Below are the code and all the weights of a small trained network. Each question names an input and a class and asks about switching units off, where a switched-off unit gives its printed mean instead of its output.

import numpy as np


def w(rows, s, z=0):
    codes = np.array(rows[::2]) - 128.0
    scale = np.full(codes.shape[1], s)
    scale[-1] = z or s
    return codes * scale


def norm(h):
    return h / np.sqrt((h * h).mean(-1, keepdims=True) + 1e-5)


def f(y):
    return y / 2 * (1 + np.tanh(0.7978845608 * (y + 0.044715 * y**3)))


def log_softmax(a):
    a = a - a.max(-1, keepdims=True)
    return a - np.log(np.exp(a).sum(-1, keepdims=True))


def net(x, mask):
    res = np.array(x, float).reshape(1, 8) / 4 @ E
    u = 0
    for l in range(2):
        y = f(norm(res) @ A[l][:, :-1].T + A[l][:, -1])
        res = res + np.where(mask[u : u + 11], y, B[l][:, -1]) @ B[l][:, :-1]
        u += 11
    return log_softmax(norm(res)[-1] @ U[:, :-1].T + U[:, -1])


A, B = {}, {}
E = w([
[107,185,169,172,101,158],'x0',
[173,185,90,111,223,145],'x1',
[96,81,140,192,201,168],'x2',
[41,202,123,196,133,178],'x3',
[220,120,254,119,182,59],'x4',
[80,78,198,136,161,169],'x5',
[134,93,128,183,99,180],'x6',
[240,47,121,206,124,91],'x7',
],0.007)
A[0] = w([
[21,118,72,150,78,215,90],'0.n0',
[67,232,105,119,91,211,200],'0.n1',
[177,179,140,60,77,117,24],'0.n2',
[35,80,66,49,167,101,251],'0.n3',
[148,216,127,6,161,87,44],'0.n4',
[84,42,97,30,192,98,82],'0.n5',
[163,126,210,192,144,114,97],'0.n6',
[154,77,168,253,169,174,103],'0.n7',
[46,227,119,155,67,210,101],'0.n8',
[209,185,117,72,104,123,176],'0.n9',
[90,167,193,166,196,150,109],'0.n10',
],0.0072,0.0027)
B[0] = w([
[140,127,80,100,2,192,227],'0.n0',
[197,82,122,153,91,152,253],'0.n1',
[57,64,130,119,147,113,148],'0.n2',
[168,164,188,119,94,135,209],'0.n3',
[67,188,146,38,152,56,206],'0.n4',
[207,70,216,145,161,153,161],'0.n5',
[75,23,227,148,170,125,161],'0.n6',
[151,121,164,86,100,92,192],'0.n7',
[152,110,126,149,81,150,240],'0.n8',
[83,94,76,89,100,95,192],'0.n9',
[203,133,150,176,128,143,167],'0.n10',
],0.0083,0.0055)
A[1] = w([
[182,106,162,68,180,47,105],'1.n0',
[193,162,57,145,186,48,92],'1.n1',
[98,158,154,68,113,119,25],'1.n2',
[172,206,141,109,146,131,246],'1.n3',
[151,216,177,130,165,186,2],'1.n4',
[156,199,147,123,71,105,70],'1.n5',
[88,143,146,152,254,83,5],'1.n6',
[148,181,178,49,88,128,201],'1.n7',
[58,157,78,149,128,154,175],'1.n8',
[194,40,91,143,98,46,211],'1.n9',
[191,86,179,250,179,116,40],'1.n10',
],0.0096,0.0016)
B[1] = w([
[64,139,126,122,44,226,254],'1.n0',
[109,199,58,142,148,87,172],'1.n1',
[74,117,121,107,198,85,153],'1.n2',
[128,103,110,161,131,76,169],'1.n3',
[186,97,58,203,159,151,141],'1.n4',
[147,92,149,112,180,120,170],'1.n5',
[154,136,84,201,102,147,162],'1.n6',
[119,107,116,128,194,45,215],'1.n7',
[162,90,169,120,62,228,146],'1.n8',
[145,142,118,255,223,120,234],'1.n9',
[96,98,209,60,155,137,213],'1.n10',
],0.009,0.0066)
U = w([
[155,146,81,195,175,94,134],'0',
[130,148,96,131,2,220,9],'1',
[158,86,245,148,176,157,247],'2',
[78,177,131,25,144,65,2],'3',
],0.016,0.00072)

Each question gives the input, the list of numbers given to net, and the class t.
The units are the neurons (one row each of A and B). Each row of codes is followed by its name. A weight is (code - 128) times the scale printed after its matrix; where a second scale follows, it is the last column's (A, B and U).
mask holds one flag per neuron, layer by layer. A switched-off neuron (its flag False) gives its mean, the last column of its row in B, instead of its output. The means were averaged over made-up inputs and are rounded, as every weight is.
A unit's drop is (log p(t) with every unit on - log p(t) with that unit switched off) / (log p(t) with every unit on - log p(t) with every unit switched off).
The circuit of an input: a set's keep is (log p(t) with only the set's units on - log p(t) with every unit switched off) / (log p(t) with every unit on - log p(t) with every unit switched off). Starting from the 12 units with the biggest drops (on a tie, the unit counted first), units are removed one at a time, each time the one whose removal leaves the highest keep (on an exact tie, the one counted first), for as long as the keep stays at least 0.8.
circuit, biggest first: the units of the circuit, biggest drop first
most important unit: the unit with the biggest drop
top k neurons: the k neurons with the biggest drops, biggest first
top k neurons in layer l: the k neurons of layer l with the biggest drops, biggest first
drop of u: that unit's drop, to one decimal
input [7,-8,-5,-8,-1,-3,6,-3], class 0: circuit, biggest first => 1.n0; 1.n9; 1.n7
input [-8,-4,1,4,1,3,-4,-7], class 2: circuit, biggest first => 0.n5
input [-2,-1,-7,-6,7,-5,1,8], class 0: top 2 neurons in layer 1 => 1.n9; 1.n1
input [6,4,-7,5,2,-2,0,-4], class 3: top 2 neurons => 0.n4; 1.n9
input [5,4,0,-5,0,-2,3,3], class 0: top 3 neurons => 1.n9; 0.n9; 0.n5
input [6,-7,-1,-2,-2,-5,6,5], class 0: circuit, biggest first => 1.n9; 1.n0
input [3,6,-3,-6,0,4,-4,4], class 3: top 2 neurons in layer 1 => 1.n4; 1.n0
input [-2,2,3,4,6,-4,-5,-5], class 0: top 2 neurons in layer 1 => 1.n6; 1.n4
input [-1,2,-7,-2,-8,-7,-3,1], class 0: top 2 neurons in layer 1 => 1.n0; 1.n10
input [4,1,5,-7,3,-6,-5,5], class 0: top 2 neurons => 1.n9; 1.n1
input [-7,6,1,3,-7,8,-6,-6], class 1: top 2 neurons => 0.n0; 1.n9
input [-1,8,-2,6,1,-4,1,-8], class 0: top 2 neurons => 1.n4; 0.n1
input [6,-1,-1,4,1,-5,-2,3], class 2: drop of 0.n0 => 0.2
input [7,5,-6,8,7,-2,2,-8], class 0: most important unit => 1.n4
input [3,3,-7,1,-1,-8,-1,-2], class 3: drop of 0.n4 => 0.1
input [-7,-5,-6,-4,-3,-8,-6,7], class 0: drop of 1.n9 => 0.8
input [8,3,-4,-4,6,-4,5,-7], class 3: drop of 0.n3 => 0.0
